Each row, then roughly how far along a hidden order it lies, from 0 to 9:
[  2   3  18 -10   2  -9  -2   2  19  21 -11  34  -1  25   1 -19  17  26
   4 -21 -11  -9  11] : 7
[ 10   5  20 -22   9   2   2 -10  22  16 -14  20   1  31 -11 -13   9  35
  11 -30  -9  -4  33] : 4
[ -2   5  14 -24  12   2  -1  -6  13  23 -11  13  -2  43  -1 -11  10  25
   6 -33  -5  -3  22] : 5
[ -6   0   5 -30  12   3   7  -5  29  11 -19  27  -1  21 -29 -10   2   8
  16 -39  -3  -5  18] : 3
[-15  -2  16 -24  13  -5  -2  -8  20  13 -15  27  -9  42  -5 -18   8  28
   9 -18   2  -3  20] : 6
[  8   9  20 -15  15   3   0 -11  16  22 -13  10   3  39  -3 -14  13  25
   4 -39  -6  -3  29] : 4
[  9   6  19 -21  11   0   0 -10  18  21 -14  21   0  34  -9 -13  11  27
   8 -30  -6  -6  34] : 4
[-20  -6  23 -14  11 -11 -12  -5   4  23 -10  12 -14  54  26 -22  18  55
  -3  -8   7   0  23] : 9
[  9   4  13 -12  -2  -5   5   0  24  19 -13  35   4   7 -20  -6   7  15
  10 -23 -16 -13   7] : 8
[  5   2  20 -11   3  -7  -1  -8  17  18 -11  25   0  25  -3 -18   9  29
   8 -22 -12  -8  25] : 3
[-11  -2  26 -12   4 -14  -4  -5  16  21 -14  31  -7  28   3 -23  10  45
   5  -7   1  -7  22] : 7
[-20  -2  14 -21  14  -5  -4   2  20  16 -12  20 -10  49   3 -13  13  31
   7 -25   5  -2  18] : 8
[-20   0  -4 -45  24  10   7 -10  30   8 -18  18  -7  37 -29   0   2   1
  18 -33   5   3  30] : 2
[-28   3  -4 -47  29  15   8  -6  29   9 -14  13  -3  37 -36  -5   1 -10
  23 -62   1   1  26] : 7
[ 23   3  19  -8   1  -8   5  -7  22  21 -14  26   2  27  -3 -18   9  35
   8 -22 -11  -5  30] : 0
[-16   2   1 -43  24  12   8  -4  27   9 -16  14  -3  39 -29  -5   6  -5
  19 -53   0   2  25] : 6
[ 11   7  17 -15   5  -2   1  -6  19  23 -12  20   4  18  -6 -11  11  21
   7 -31 -10  -8  16] : 8
[  0   4  14 -17   5  -2   0   0  24  21 -14  25   0  24 -10  -1  11  19
   8 -29 -11  -7  14] : 8
[ -7  -3  14 -12  -3 -11   5  -1  25  21 -19  48  -1  -1 -25 -16   2  15
  15 -19 -12 -12   7] : 7
[  9   2  29  -4  -5 -13  -3  -4  18  19 -15  37   1  12  -5 -20   8  40
   5 -13 -11 -10  30] : 4
[-16  -4  11 -19   4 -11   3  -3  30  11 -16  35  -5  16 -14 -23   6  20
  15 -21  -9  -8  12] : 4
[ 53  14  43  23 -23 -18  -7  -3  20  60  -7  27  16   0  19   4  24  63
 -11  -5 -32 -19   2] : 4
[ 14  10  10 -27  10   7   6  -8  29  16 -14  20   7  20 -26  -6   5   2
  13 -45 -11  -6  32] : 3
[ 10   2  13  -4 -11 -11   8   0  29  19 -20  43   9  -8 -28 -15   2  15
  14 -25 -24 -16   4] : 3
[  3   1   3 -24   4   0  15  -4  34  11 -15  36   1  11 -39  -9   0   1
  19 -39 -13  -8  11] : 0
[ -5   0  17 -14   3  -7  -1  -5  20  18 -13  29  -3  21  -9 -15   8  28
   7 -21  -5  -8  15] : 6
[ -5   1  18 -21  11  -4  -1  -9  20  18 -15  23  -6  34  -3 -13  11  27
   8 -27  -3  -6  21] : 5
[  3   3  14 -16  -1  -6   2   1  23  16 -15  34   5  10 -14 -14   6  16
  10 -23  -8 -12  11] : 9
[-23  -9   9 -18  -2 -15   5  -1  29  10 -19  51  -8   5 -29 -13  -5  24
  17 -18  -6  -9   4] : 3
[-19  -4  20 -11   6 -14  -8  -5  10  21 -10  26 -12  38  10 -27  12  45
   3  -9  -1  -4  17] : 6
[ 30  12  16 -12  -4   1   7  -5  25  27 -13  28  15   3 -27  -5   7   8
  10 -39 -27 -12  16] : 2
[  4   4  21 -18  13  -3  -5 -11  -1  24 -12  17  -6  49   8 -18  15  39
   4 -27  -4  -1  35] : 3
[  4   2  10 -19   7  -3   2  -8  23  17 -14  28   2  27 -14 -16   6  16
  14 -32 -10  -6  17] : 2
[ -2   2  11 -20   6  -3   3  -7  23  19 -19  24  -1  28 -14 -15   1  20
  11 -30  -7  -6  20] : 4
[  0   0  12 -13   3  -7   2  -4  24  17 -16  32  -2  22 -10 -18   5  25
  11 -22 -11  -9  14] : 3
[-18  -5   5 -24   8  -5   6  -3  32   7 -18  42  -5  12 -31 -15   0  10
  18 -24  -1  -7  12] : 6
[ -2   4  14 -23  12  -3  -1  -4  21  21 -13  15  -3  41  -3 -14  16  24
   5 -31  -8  -5  25] : 7
[  4   3  16 -14   3  -7   0  -6  20  32 -13  26   0  23  -3 -13  12  26
   4 -26  -8  -7  12] : 4
[-12   3   4 -33  16   5   5  -3  26  18 -14  25  -2  32 -21  -7   4   9
  14 -42  -3  -3  19] : 7
[  9   2  25  -5  -3 -11  -2  -4  19  22 -14  31   3  16   3 -18  10  33
   5 -13 -10  -9  19] : 7
[  1   2  16 -12   5  -8   0  -7  25  19 -14  34  -1  20  -8 -14   8  26
   9 -22 -12 -10  17] : 3
[  9   5  16  -8  -2  -6   3  -4  27  19 -13  35   6   8 -17 -11   5  15
  10 -25 -16 -13   5] : 5
[-36  -9   9 -25  13 -10  -2  -5  17  11 -17  26 -15  38   0 -16   7  30
  11 -21   5  -1  18] : 7
[-16  -4  18 -10   4 -11  -4  -4  20  31 -11  23  -9  32   3  -3  10  39
   6  -9  -4  -5  15] : 3
[ 33   5  39   2  -9 -15  -4  -6  26  27 -13  38   4  13   5 -24   9  51
   0  -9 -17 -12  28] : 2
[-23  -8  22 -13  12 -15  -8  -9   5  17 -13  23 -15  52  20 -29  12  51
   1  -5   4   1  28] : 3
[ 10   6  15 -15  -3  -4   6   0  31  17 -17  35   8   2 -24  -9   4   8
  14 -28 -16 -13   7] : 6
[  9  10  22 -22  11   6   4  -8  22  23 -13  15   6  31 -12 -13  10  17
  10 -38 -11  -4  42] : 5
[-41 -19  21 -16  15 -26 -14 -12   7  17 -14  20 -30  63  39 -29  13  63
  -1  12  19   4  23] : 1
[ 17   3  19   2 -18 -16  11   0  32  22 -15  47  10 -10 -25  -4   2  24
  12 -16 -29 -20  -3] : 2
[-16   0  13 -25  15  -1   0  -7  22  21 -16  20  -6  38  -8  -2   8  24
   8 -22   3  -4  18] : 7
[ 11   4  25  -8   5  -8  -8 -11   9  31  -9  11  -4  38  17 -17  18  42
  -2 -17  -7  -4  20] : 4
[ -8  -3  28  -6   2 -14  -9  -9  13  26  -9  25  -8  34  18 -26  13  51
   3  -3   4  -8  22] : 6
[  4   9  12 -24   7   4   6  -5  23  14 -16  29   4  27 -26 -10   5   6
  12 -40 -11  -8  33] : 6
[  6   7  19 -13   2  -3   2  -3  21  21 -14  26   4  19 -20 -14   7  18
   9 -28 -14 -10  23] : 6
[ 46  14  15  12 -32  -8  14  11  40  23 -18  60  30 -49 -54   0  -1  -7
  15 -30 -45 -29 -14] : 9
[-21  -5   9 -33  15  -2   3  -9  25  13 -18  30 -11  34 -22 -14   0  18
  18 -32   3  -1  37] : 4
[  5   4  18 -10   1  -8  -1  -6  21  24 -14  28   2  22  -3 -18  10  24
   6 -23 -12  -9  16] : 4
[  1   1  12 -15   0  -6   5  -5  27  15 -17  38   3  13 -23 -12   1  20
  13 -26 -14 -10  23] : 3
[ 16   7  18 -15   1  -5   1  -8  19  26 -14  24   4  28  -4 -15  12  26
   5 -26 -18 -10  15] : 3
[-12   0  14 -19   9  -6  -1  -8  23  18 -15  28  -5  34  -5 -22   9  28
   9 -22  -5  -4  20] : 4
[ -6   3  15 -24   9  -2   1   5  20  17 -16  25  -1  28  -7 -16   8  17
  12 -29  -4  -6  17] : 9
[ 11   8  13 -15   1  -1   4  -5  24  22 -16  27   8   9 -21  -9   6  11
  10 -35 -17 -11  14] : 6
[  0   4  16 -20  13  -1   0  -9  18  20 -13  15   0  34  -2 -15  11  25
   5 -27  -7  -2  24] : 3
[ -1   3  18 -15   7  -4  -4   0  12  22 -16  13  -3  37  10 -19  16  33
   1 -23  -7  -6  19] : 8
[ 11   8  15 -29  17   5  -3 -12  13  26 -11   9   1  44  -4 -15  13  18
   6 -41  -3   0  26] : 5
[ 14   4  32   1  -1 -12 -10 -10   0  30  -9  14   0  36  23 -26  20  48
  -7 -11 -12  -6  11] : 3
[ 25   9  17 -12   4  -1   2  -9  20  29 -11  19   6  28  -4 -17  11  23
   6 -36 -16  -7  19] : 1
[  8   1  18  -8  -3 -10  -1  -4  24  25 -16  30   2  11  -8 -13   8  29
   8 -17 -16  -8   4] : 3
[  0   0  19 -11  -3 -13  -1  -6  23  25 -13  32  -2  21  -2 -15  14  32
   6 -16 -15 -10   7] : 3
[  5   7  12 -22   8   1   2  -7  28  19 -15  21   5  24 -15  -5   8  14
  10 -31 -11  -6  18] : 5
[-17  -4   6 -19   5  -8   4  -3  25  12 -17  35  -5  14 -20  -9   0  12
  15 -29  -9  -7   7] : 6
